[[120 121 133 136 134]
 [144 145 112 107 139]]
->
[120 145]

[[108 128 134 110 134]
 [114 124 135 114 132]
 [136 144 127 129 127]
 [136 119 124 149 124]]
->
[108 124 127 149]

[[138 129 153]
 [140 134 120]]
->
[138 134]

[[126 142 134 117]
 [136 137 148 121]
 [114 107 102 150]]
->
[126 137 102]

[[126 124 126]
 [108 118 101]
 [139 139 143]
 [111 112 105]]
->
[126 118 143]

[[120 125 112]
 [114 155 123]]
->
[120 155]

[[153 152 105  99 127]
 [107 110 154 145 110]
 [116 118 131 145 146]
 [125 125 123 137 144]]
->
[153 110 131 137]

[[112 148]
 [111 109]
 [150 134]
 [144 128]]
->
[112 109]
---
[[128 123 137 105 131 135 121 135 122 129 150 133 134]
 [151 136 132 117 132 140 142 151 104 125 127 105 140]
 [148 130 122 142 127 134 106 148 118 119 148 113 135]
 [136 110 116 132 108 109 140 114 140 112 136 126 103]]
->
[[136 110 116 132 108 109 140 114 140 112 136 126 103]
 [148 130 122 142 127 134 106 148 118 119 148 113 135]
 [151 136 132 117 132 140 142 151 104 125 127 105 140]
 [128 123 137 105 131 135 121 135 122 129 150 133 134]]

[[128 126 126 130 124 131 128 132 126 125 127 126]
 [136 124 142 137 127 130 132 128 121 117 121 112]
 [100 106 125 117  99 121 144 107 123 139 102 115]]
->
[[100 106 125 117  99 121 144 107 123 139 102 115]
 [128 126 126 130 124 131 128 132 126 125 127 126]
 [136 124 142 137 127 130 132 128 121 117 121 112]]

[[116 133 133 135 133]
 [125 127 139 147 126]
 [132 120 132 124 125]
 [127 126 111 128 142]
 [152 131 115 139 135]
 [127 115 126 132 126]]
->
[[127 126 111 128 142]
 [152 131 115 139 135]
 [127 115 126 132 126]
 [132 120 132 124 125]
 [116 133 133 135 133]
 [125 127 139 147 126]]

[[128 101 124 124 122 134 127 115 120 120 130 123 123 130]
 [128 145 156 128 126 134 128 143 123 123 129 124 129 122]
 [127 123 151 127 129 126 128 108 118 118 130 126 135 126]
 [128 126 130 126 127 131 127 122 152 152 130 126 136 123]]
->
[[128 101 124 124 122 134 127 115 120 120 130 123 123 130]
 [128 126 130 126 127 131 127 122 152 152 130 126 136 123]
 [127 123 151 127 129 126 128 108 118 118 130 126 135 126]
 [128 145 156 128 126 134 128 143 123 123 129 124 129 122]]

[[128 126 118 109 124 130]
 [119 103 117 139 125 124]
 [150 106 133 128 132 140]
 [115 113 113 135 116 129]
 [128 124 114 111 125 130]]
->
[[115 113 113 135 116 129]
 [128 124 114 111 125 130]
 [119 103 117 139 125 124]
 [128 126 118 109 124 130]
 [150 106 133 128 132 140]]

[[148 143 141 144 149]
 [146 154 114 156 152]
 [140 106 101 117 112]
 [127 129 108 154 102]
 [105 132 150 125 128]
 [126 107 110 107 150]
 [150 131 136 142 155]
 [102 137 104 104 151]
 [104 117  99 142 142]]
->
[[104 117  99 142 142]
 [140 106 101 117 112]
 [102 137 104 104 151]
 [127 129 108 154 102]
 [126 107 110 107 150]
 [146 154 114 156 152]
 [150 131 136 142 155]
 [148 143 141 144 149]
 [105 132 150 125 128]]
---
[[136 139 128 130 123]
 [127 144 136 124 124]
 [129 150 130 126 125]
 [119 127 120 129 130]
 [129 145 120 130 119]]
->
[123 124 130 127 129]

[[123 127 121]
 [132 124 142]
 [118 125 128]
 [139 119 126]
 [153 118 140]]
->
[121 124 118]

[[125 130 134]
 [119 127 140]
 [121 125 138]
 [115 132 153]]
->
[134 127 121]

[[ 99 125 136 129 130]
 [102 125 134 128 129]
 [101 126 135 129 129]
 [102 126 135 128 129]]
->
[130 128 135 126]

[[125 133 113 124 121]
 [129 152 113 128 112]
 [105 125 111 119 127]]
->
[121 128 111]

[[128 129 121 128]
 [126 119 111 132]
 [128 129 131 129]
 [124 143 120 105]
 [127 122 138 113]]
->
[128 111 129 124]

[[127 134 108 127 120]
 [125 112 121 120 134]
 [140 144 123 132 118]
 [129 126 107 121 133]
 [124 137 105 123 121]]
->
[120 120 123 126 124]

[[132 121]
 [150 124]]
->
[121 150]
